Each row is followed by its class number.
[ 108  -31   17  -17   46   86  -52  151  -67  -46 -381 -151  130  -32
   74   14  -27   36 -148  -36  467  145 -208  -63  -94  -85  -34   66
  144  210  -63  389  -33] -> 4
[-207 -224  -37   -7  -19   77  117  -59   52   22  -50 -116  103  110
  206  -64  150  -46  134  -42  105  163 -131 -179   48   59    4  179
 -121  168  103 -127  -16] -> 7
[-130   40 -242  253 -172  -50 -108 -126  -82   81  276  -78   38  114
  328  207  128 -153   42  103 -463  163  128  137 -175   51  -65 -203
 -348 -173   -3 -207  -76] -> 10
[ -60  -63 -145  -90 -152 -199   45 -171  225   93  112  303   71   59
 -162  -89 -134 -128   37  230  -19 -279   -3   33  -67   43   53 -139
   14   47  -10 -145   56] -> 3
[-169 -102 -112  -48  -72   27  224 -118   82  -15  172  101  157   38
  263 -132   81   17  176   33  115   59 -138  -98  -49  -55   -3   51
  -38  216   44 -221  124] -> 8
[ -47  -67  157  -95  267 -205  125  152  188   44  153  119 -158  124
 -265 -248    3  147  235   32  -14 -540  221    1  372  111  149   67
  -80 -229  215 -256  265] -> 0
[-468  -39 -136   41  -56  254  308 -249   30  -71  352 -115 -109  -46
  454 -127  466  188  565 -195 -360  413 -107 -264  254  145  -20  190
 -446   69  221 -715   96] -> 9
[ 191  170 -196  -28 -257 -293  -69  -14   93  125   -7  351  250  -87
  205  127 -334 -279 -377  198  264  -34 -154  226 -518 -190 -152 -274
  243  304 -178  316    7] -> 7
[-125 -106 -217   68 -149 -304  -90 -181  125  109  206  161   49  146
 -119   24  -51 -134  127  226 -383 -222  139   77   12  101   48 -229
 -167 -174   34 -257  -22] -> 4
[-211  281  -96 -454 -136  167  271 -424  183 -119   67  440   85 -337
   71 -240    2  -63  242   52  147  -30 -484 -304  -29  -85 -148 -129
  166  366  -83 -263  119] -> 8
[ -34   94 -275  229 -262  145 -135 -120 -187  -10  -22 -212  253  -29
  447  301  109 -201 -143  -16 -130  583 -203   20 -448  -64 -164 -183
  -98  109  -96  158 -139] -> 8
[ 246  -11  -28   -1   69 -165  -82  229   26   49 -328  -21  156   56
  -25   18 -237 -114 -360  100  401 -103  -35   96 -133 -106   -1  -25
  245  -32  -59  476   14] -> 6
[ 277  490  189 -227 -110 -187  -85  -27   99   26  123  482 -138 -349
 -593  142 -245 -155 -206  179 -428 -420   69  158   26   28  -46 -258
  161 -288 -125  195   27] -> 7
[-421 -162  -82  -30   12  336  138 -237   -9  -43  150 -227   -7   31
  178  -41  466   50  413  -90 -322  314 -127 -318  247  135    6  141
 -378  -54  138 -490  -26] -> 6
[-272  103 -252   11 -345  323   56 -376  -51  -80   99  -48  154 -112
  315  110  253 -107  180   -1 -241  530 -321 -187 -228   38 -147  -76
 -191  234  -64 -183 -104] -> 8
[ -84 -187  195  -49  270  344  199  246 -116 -163 -370 -481   60   17
  168  -88  304  274   94 -309  478  300 -231 -255  197  -24   32  365
  -33  121   71  241   31] -> 1
[  90  153  245  -51  126  180   53  178  -83  -41 -141 -236 -132 -155
  -48   94  159  156   13 -104  -64  204  -72  -50  147  110  -22  140
  -64 -246   11  183   -6] -> 9
[-105  145 -142  -90 -158  -27    0 -184   59   21  203  290  100 -124
  128   15  -56  -94   63   99 -132  -17 -118    6 -195  -66 -106 -227
  -20  143  -79 -136   53] -> 10
[ -97  -55 -365   94 -225 -152 -110 -140   73   96   78  199  272  128
  330   14 -177 -247  -81  213  185  -15  -71   88 -397 -161 -121 -249
   42  328  -74  -27   18] -> 10
[-203 -154  -78  159  -39  -56   63  -65  -14   33  288  -85   -3  139
  241   77  199  -10  229   24 -408  184   86   12   59  107   24  -13
 -336 -187   84 -367    5] -> 2
[-150 -315 -250   84  -16 -242   18  -15   91   65   59   26  245  244
  174  -96  -27  -42  104  139  175 -139   40   -4  -66  -81   80  -54
 -123  121   95 -135   82] -> 4
[-118   61 -219  -34 -154  -15   88 -175   87   -9  197  160  123  -11
  130  -47  -15 -118  117   97   -8   20  -77  -20 -138  -20  -37  -89
  -22  152  -11 -207   68] -> 8
[ 160 -275  211  -15  283 -427   54  305  178  105  -46  114  -60  355
 -276 -265 -243   82   13  213  253 -709  301   99  348   82  286   97
   37 -309  203   50  226] -> 8
[-224 -192 -522  132 -381 -293 -183 -395  164  145  215  286  279  201
  -10   41 -186 -367   11  359 -230 -111   19   29 -388  -29    5 -413
 -109  158  -38 -234 -114] -> 3
[-205  -87 -234  -40  -92 -163  213 -201  242   70  284  251  121  164
  204 -180   10  -57  173  115   36  -84  -17   -8  -12  -24  -18  -64
  -98  197   72 -424  168] -> 3
[  55  330 -242 -125 -328   71  -11 -240    7  -57  -72  253  192 -280
   90  125 -129 -176 -213  123    3  239 -380    8 -408 -136 -194 -295
  216  283 -262  238 -127] -> 1
[ 155  167  272  -78  187  119   21  241   -1  -41  -84  -26 -124  -90
  -31  -16   -9  155   -8 -136  167   61  -24  -11  159   -8   -4   87
  110 -126   31  155  119] -> 5
[ 261 -132   88  145  175 -168  -93  401  -54   42 -368 -208  188  172
   52   40 -188   -2 -390  -36  592  -45   82  168 -186 -146   34  113
  182   55   -5  513   55] -> 3
[-213 -225 -287  334 -155 -189 -261 -214  -52   89  281 -196  126  347
   90  205  153 -231  199  161 -644   16  298   81 -149  185   77 -244
 -522 -349  162 -381  -60] -> 0
[ 136  430  281 -231   55  239   44   44   60  -93  -57   78 -195 -357
 -299   57   89  113  -21 -148 -234  103 -176  -89  187   69  -78  -67
  118 -252  -81  152   13] -> 5
[ 367  378  449 -201  282  122   73  412  -80 -130 -446 -134 -119 -295
 -225   52 -145  193 -306 -193  328   15 -196   10  143  -45  -81  175
  304 -134 -102  696   73] -> 2
[-121  248    5   31  -87  503   64 -128 -206 -138  -63 -357   13 -179
  379  208  390   52  112 -207 -208  741 -319 -204 -109   64 -175   78
 -246   74  -85   43 -159] -> 10
[ -66 -147   89   -9  138  367  139  159 -139 -128 -356 -344  190   -1
  402  -76  244  176    7 -228  629  509 -322 -239 -112 -148  -82  279
   64  390   24  262   28] -> 0
[ -88 -218  110  -88  158 -280  176   79  234   35   94  124  -97  197
 -261 -233  -64   55  219  101  -36 -472  154  -56  371  120  162  118
  -56 -204  164 -227  160] -> 2
[ 235  397  266 -177  106  173   13  106  -51 -101 -234   31 -103 -351
 -289   81  -57   79 -218 -111   -1   48 -164  -22   91   -2  -82   -7
  169 -147 -108  439   11] -> 3
[-268  -14   81 -185  107  121  269  -66  115  -14  193   37  -56  -44
  153 -151  249  128  336 -135  -52   77  -95 -192  263   40   -4  177
 -190   73  146 -378  139] -> 7
[-305  -99  -96 -255 -105  293  236 -232  196  -93  -75   90  183  -71
  215 -254  165   49  223  -65  397  203 -416 -353  -42 -124  -86  119
   72  478  -12 -196   21] -> 5
[ -11 -137 -234  183 -201 -420  -54  -76  150  179  194   87   48  239
  -76   70 -115 -210    5  373 -324 -257  238  199 -126  122  134 -160
 -197 -267   52 -153  -41] -> 9
[ 168  203   48 -128  -60   15   22  102   -6  -38 -131  186  117 -183
  114    9 -145   13 -212   26  397   75 -208   67 -215 -185  -97  -74
  261  214 -147  324   70] -> 1
[-212 -200 -404  180 -228 -382  -43 -158  141  147  304  206  190  290
  185  -37 -131 -208  116  319  -77 -212  137  144 -225  -33   58 -227
 -167   80   47 -319   37] -> 1
[-566 -286 -118    6  -41  225  330 -342  101  -81  249 -174  103  212
  347 -248  390   96  557  -87 -176  241 -142 -359  304  153   43  241
 -444  151  249 -624  135] -> 8
[-310   32  -68   95 -147  338   57 -254  -85  -59  257 -220  -42  -43
  262  139  415    1  300  -75 -598  481 -133 -179   89  186  -86   13
 -432 -122   38 -426 -101] -> 2
[-237  290  -53 -158 -189  160  128 -351  103  -16  459  347  -30 -275
  124   -6  162  -32  264   30 -477   99 -145  -64   16   11 -154 -176
 -145   66  -49 -441  111] -> 10
[ 510  299  171  143  115 -297 -330  495 -151   81 -190  -87 -184  -41
 -307  328 -253  -33 -406   74 -141 -300  302  393  -64   76   70 -152
   70 -611  -57  588  -64] -> 1
[ 162  -48  -23  108  -25 -266 -183  147   -4  117  -96  -54   -2  130
 -227  132 -190 -127 -141  220  -86 -241  222  168  -94   82  122  -96
  -23 -327   30  177  -39] -> 9
[-132   62  -28  -24  -25  -34   31 -133   78   50  333  132  -98  -29
  -25   -1  163   23  247   61 -421  -90   87   31   66  113   43 -134
 -222 -178   80 -391   89] -> 0
[ 176  -55 -122  253  -80 -236 -230  176  -99  116  -13 -117  119  180
  121  211 -158 -185 -270  143    8  -23  201  263 -306  -24   35 -128
  -28 -193  -29  258  -74] -> 8
[ -92  -42   35  -90   14   -7  110  -68  149  -34    2   77  -15   40
 -146 -124   26   34  151    5  -24 -160  -25 -101  160   23   36   17
    4  -52   61 -124   79] -> 5
[  54  194 -142  -29 -200 -322 -148 -148  146  128  243  399   37  -29
 -132   34 -204 -195  -33  303 -256 -300   90  175 -256  -10  -35 -342
   32  -90  -53 -139   17] -> 0
[ -72   81 -198   29 -154   25  -61 -227   48   39  256  141   63  -94
   99  131   95 -117   32   64 -365  109  -48   51 -140  -11  -71 -248
 -155  -30  -43 -170  -25] -> 3
[ -48  221  141  -32   28  445   65   15 -158 -164 -170 -334    2 -229
  111  121  334  130   56 -216  -52  470 -289 -187   66   39 -105  113
 -114  -23  -52  153  -56] -> 1
[ 389  410  463 -347  267   83   55  297   40  -61 -227   80 -301 -449
 -511   35  -27  182 -196  -78   24 -354  -15   92  312   20   42   57
  225 -423  -64  440  124] -> 9
[ 201   -6   54   92   69 -257 -155  203    4   66 -187  -72   -3  125
 -285   67 -158  -63 -174  128  -39 -305  189  135  -50   58  120  -65
   30 -301   53  286  -15] -> 0
[ 108  364  194 -193  131    6  117  -10  132  -19  257  263 -239 -260
 -303  -11   68  106   80  -50 -355 -204   39   51  277   59   -4  -97
   -8 -245    4 -150  153] -> 3
[ -38  -23 -275   52 -220 -296  -11 -122  123  137  188  272  153   68
  180   49 -180 -234  -53  194  -70  -73    9  131 -262  -53  -30 -193
   -6  135   -7  -78   11] -> 7
[-265   26   97  -11   75  230  186 -124    5  -42  345  -86 -109  -41
  255  -24  439  150  375 -154 -411  206   -8 -130  270  101  -15   56
 -383 -147  111 -483  116] -> 10
[-160 -364  -97  145   36 -246   22   81  122   80   54 -120   75  388
  -31 -141   45   -4  234  167   81 -311  218  -33  125   75  226  114
 -215 -131  206 -249   69] -> 1
[  24  344   -2 -220 -131   86   37 -219  124  -47   70  286  -56 -255
 -223  -28   -4  -47   22   89 -259  -98 -163  -60    9   42  -86 -198
   63  -38  -66  -26   37] -> 0
[  53  187  182 -218   62  -71  143   34  154   46  201  291  -69 -161
  -51  -68  -17   29   29   -2  -10 -203  -15   30  131  -44  -15    6
   45  -11   35  -86  180] -> 7
[-263 -332 -211  184  -66  104   82  -40  -72  -14   67 -256  222  191
  553   45  235  -25  127  -69   40  442 -108  -98 -147  -54  -58  114
 -241  175   57 -191  -53] -> 2
[-114 -375   84 -139  147  392  276  149  -38 -143 -456 -279  248   93
  429 -208  242  210  -26 -281  899  442 -399 -366   15 -148  -56  391
   93  507   48  247   52] -> 3
[-430 -201 -301   60 -190  226  185 -264   24  -49  179  -85  175   39
  559  -51  393   41  349  -89  -60  447 -257 -199  -59  -26  -50   43
 -297  301   82 -429   24] -> 1
[-228  152 -169  -51 -190  184   70 -259   96  -15  239  127   75 -115
  337   14  153  -43  158  -36 -161  363 -246 -118 -119  -75 -171 -124
  -99  194  -28 -247   -5] -> 5
[-328   88 -139 -264 -161  306  290 -390  185 -110  154  185   98 -139
  211 -209  221   36  367   -4  -34  202 -364 -323   64  -14 -124   37
  -99  341   -9 -349   72] -> 10
[-300 -158 -237   -8 -224   77  106 -281  114   23  101   34  117   32
  176  -70  193  -94  241  118  -47  101 -139 -168  -82    2    2   13
 -154  215   67 -369   -5] -> 9
[  46  153  222 -198  183  -30   62  114  123   -2  124  161 -179 -115
 -267 -127   43  159  122  -55 -114 -373  101    5  261   80   73    7
  -26 -222  113 -144  204] -> 0
[-269  -26 -128 -286  -63  314  218 -244  125 -145  -97  107  180 -179
  178 -235  190  113  219 -104  341  213 -472 -373   59 -113 -105   62
   29  524  -17 -116   56] -> 4
[-243  -92   44   71  -12  344   65  -97  -31  -71  -11 -315   11   39
  137   39  364   67  226 -134 -145  425 -148 -226  106   67  -18  129
 -233  -10   57 -135  -75] -> 5
[   9 -480 -237  328  -38 -398  -79  214  -34  101 -145 -132  347  441
  296    7 -197 -130 -189  175  438 -112  162  211 -287 -112  115    0
  -22  110   60  203   48] -> 1
[ 174  -97  -22  127  -73 -226 -138  141  -26   77 -138  -18   59  109
  -62  155 -187 -143 -214  148  -71  -34   78  144 -146   30   46  -91
   85 -212  -46  257  -86] -> 2
[-223   31  122 -291   61   65  255 -163  254  -13  241  255 -102  -26
 -202 -329   83  137  414  107  -23 -358  -69 -228  373   77  125  101
  -82   15  149 -409  221] -> 8
[  88  -26   40  -15   34 -207  -97   36  135   91   76   82  -57  113
 -335  -17  -47  -51   27  185 -221 -407  200   67   72   95  114 -141
  -43 -336   75  -35   39] -> 0
[-169  139 -116   45 -176   37   65 -241   53   17  310  -17  -60   -5
   -9  110  213 -100  201   90 -639   53   18  -17   88  208  -16  -95
 -325 -273   47 -317  -29] -> 8
